Below is a small trained network, with its code and all its weights. Each question gives an input and a target symbol and asks what happens when units are switched off, that is, made to give their printed mean instead of their output.

import numpy as np


def w(rows, s, z=0):
    codes = np.array(rows[::2]) - 128.0
    scale = np.full(codes.shape[1], s)
    scale[-1] = z or s
    return codes * scale


def norm(h):
    return h / np.sqrt((h * h).mean(-1, keepdims=True) + 1e-5)


def f(y):
    return y / 2 * (1 + np.tanh(0.7978845608 * (y + 0.044715 * y**3)))


def softmax(a):
    e = np.exp(a - a.max(-1, keepdims=True))
    return e / e.sum(-1, keepdims=True)


def log_softmax(a):
    a = a - a.max(-1, keepdims=True)
    return a - np.log(np.exp(a).sum(-1, keepdims=True))


def net(x, mask):
    ids = ['αζθμφω'.index(c) for c in x.split()]
    T = len(ids)
    res = E[ids] + P[:T]
    u = 0
    for l in range(2):
        r = norm(res)
        for j in range(3):
            rows = slice(2 * j, 2 * j + 2)
            q, k, v = (r @ M[l][rows].T for M in (Q, K, V))
            z = softmax(np.where(np.tri(T) > 0, q @ k.T / 2**0.5, -1e9)) @ v
            o = O[l][rows]
            res = res + np.where(mask[u + j], z, o[:, -1]) @ o[:, :-1]
        u += 3
        y = f(norm(res) @ A[l][:, :-1].T + A[l][:, -1])
        res = res + np.where(mask[u : u + 8], y, B[l][:, -1]) @ B[l][:, :-1]
        u += 8
    return log_softmax(norm(res)[-1] @ U[:, :-1].T + U[:, -1])


Q, K, V, O, A, B = {}, {}, {}, {}, {}, {}
E = w([
[153,78,111],'α',
[131,101,253],'ζ',
[168,216,184],'θ',
[13,254,72],'μ',
[187,125,94],'φ',
[85,121,127],'ω',
],0.0082)
P = w([
[139,107,172],'0',
[209,157,138],'1',
[92,112,185],'2',
[166,88,139],'3',
[71,183,95],'4',
[193,143,135],'5',
[22,191,135],'6',
[180,99,140],'7',
[50,180,115],'8',
[190,43,197],'9',
[3,240,110],'10',
],0.0057)
Q[0] = w([
[88,203,119],'L0H0',
[179,79,204],'L0H0',
[136,216,206],'L0H1',
[49,126,196],'L0H1',
[91,150,139],'L0H2',
[178,148,1],'L0H2',
],0.0076)
K[0] = w([
[117,196,94],'L0H0',
[90,26,228],'L0H0',
[136,102,11],'L0H1',
[95,47,117],'L0H1',
[77,158,140],'L0H2',
[153,2,184],'L0H2',
],0.007)
V[0] = w([
[227,150,166],'L0H0',
[121,48,144],'L0H0',
[165,38,4],'L0H1',
[80,126,55],'L0H1',
[168,73,212],'L0H2',
[202,192,98],'L0H2',
],0.0033)
O[0] = w([
[114,36,95,125],'L0H0',
[246,86,205,142],'L0H0',
[110,2,145,3],'L0H1',
[196,20,102,78],'L0H1',
[12,132,161,168],'L0H2',
[148,127,220,93],'L0H2',
],0.0031,0.0019)
A[0] = w([
[140,188,125,103],'L0N0',
[112,103,1,112],'L0N1',
[118,106,152,168],'L0N2',
[199,74,60,156],'L0N3',
[157,97,116,229],'L0N4',
[77,83,135,67],'L0N5',
[143,162,158,54],'L0N6',
[102,100,98,253],'L0N7',
],0.0098,0.0035)
B[0] = w([
[163,74,69,195],'L0N0',
[99,182,234,161],'L0N1',
[172,132,58,220],'L0N2',
[28,64,216,149],'L0N3',
[108,44,142,189],'L0N4',
[193,84,121,150],'L0N5',
[68,81,126,136],'L0N6',
[182,3,165,254],'L0N7',
],0.0051,0.0018)
Q[1] = w([
[125,199,235],'L1H0',
[11,214,133],'L1H0',
[65,254,119],'L1H1',
[64,106,159],'L1H1',
[95,213,169],'L1H2',
[120,76,96],'L1H2',
],0.0071)
K[1] = w([
[251,33,171],'L1H0',
[255,155,81],'L1H0',
[10,207,93],'L1H1',
[160,55,47],'L1H1',
[230,215,104],'L1H2',
[82,90,144],'L1H2',
],0.0069)
V[1] = w([
[247,92,155],'L1H0',
[75,11,86],'L1H0',
[2,154,128],'L1H1',
[153,85,133],'L1H1',
[129,188,68],'L1H2',
[39,165,51],'L1H2',
],0.0066)
O[1] = w([
[60,151,186,252],'L1H0',
[83,95,2,193],'L1H0',
[157,229,143,161],'L1H1',
[122,116,123,145],'L1H1',
[38,72,106,30],'L1H2',
[112,85,29,13],'L1H2',
],0.0063,0.002)
A[1] = w([
[81,160,147,25],'L1N0',
[18,152,182,149],'L1N1',
[38,55,195,114],'L1N2',
[137,164,30,126],'L1N3',
[75,90,152,3],'L1N4',
[155,104,103,181],'L1N5',
[91,130,221,115],'L1N6',
[254,61,169,91],'L1N7',
],0.0061,0.0049)
B[1] = w([
[70,165,165,101],'L1N0',
[104,209,101,253],'L1N1',
[38,177,65,200],'L1N2',
[164,23,125,131],'L1N3',
[80,130,154,88],'L1N4',
[174,164,143,160],'L1N5',
[170,122,67,206],'L1N6',
[69,44,254,184],'L1N7',
],0.0053,0.0032)
U = w([
[249,39,34,255],'α',
[243,247,204,54],'ζ',
[199,161,248,47],'θ',
[128,85,60,101],'μ',
[70,88,151,115],'φ',
[27,155,2,191],'ω',
],0.0062,0.0043)

Each question gives the input, a string of symbols that net reads in full, and the target symbol t.
The units are the heads (2 rows each of Q, K, V and O) and the neurons (one row each of A and B). Each row of codes is followed by its name. A weight is (code - 128) times the scale printed after its matrix; where a second scale follows, it is the last column's (O, A, B and U).
mask holds one flag per unit, layer by layer, with each layer's heads first. A switched-off unit (its flag False) gives its mean, the last column of its rows in O or B, instead of its output. The means were averaged over made-up inputs and are rounded, as every weight is.
A unit's drop is (log p(t) with every unit on - log p(t) with that unit switched off) / (log p(t) with every unit on - log p(t) with every unit switched off).
unit that matters most: the unit with the biggest drop
top k neurons: the k neurons with the biggest drops, biggest first
top k neurons in layer l: the k neurons of layer l with the biggest drops, biggest first
which heads matter: for each layer, one digit per head in row order, 1 if its drop is at least 0.15 and else 0, layers parted by /
drop of u: that unit's drop, to one decimal
input ζ ζ ω, target ζ: which heads matter	010 / 001
input ω α θ, target ω: which heads matter	001 / 100
input ζ ω ζ ζ ω α φ α, target φ: top neuron	(L0N3)
input μ θ ω α ζ ω ω ω ζ, target ω: which heads matter	000 / 001
input ω ω φ, target ω: which heads matter	101 / 110
input φ θ ζ φ ζ φ, target θ: which heads matter	000 / 001
input ζ φ ω, target ζ: top 3 neurons	(L0N3 L0N0 L0N4)
input ω ω φ ζ θ, target ω: which heads matter	001 / 001
input ω ζ φ, target ω: top 4 neurons	(L0N3 L0N1 L0N5 L0N2)
input ω ω θ θ θ μ φ ω ω ζ ζ, target ω: top 2 neurons in layer 0	(L0N4 L0N1)
input θ ζ φ θ φ ζ ω φ α, target ζ: which heads matter	000 / 100
input ω ω ω φ, target φ: top 2 neurons	(L0N3 L0N4)
input ω ζ ω θ ω ω ζ ζ φ θ α, target ζ: drop of L1H1	0.3
input α ζ φ φ, target φ: drop of L0N3	0.2
input ω ω ω ω, target α: drop of L1H0	0.3
input ζ φ ω φ ω ω, target α: unit that matters most	L1H0
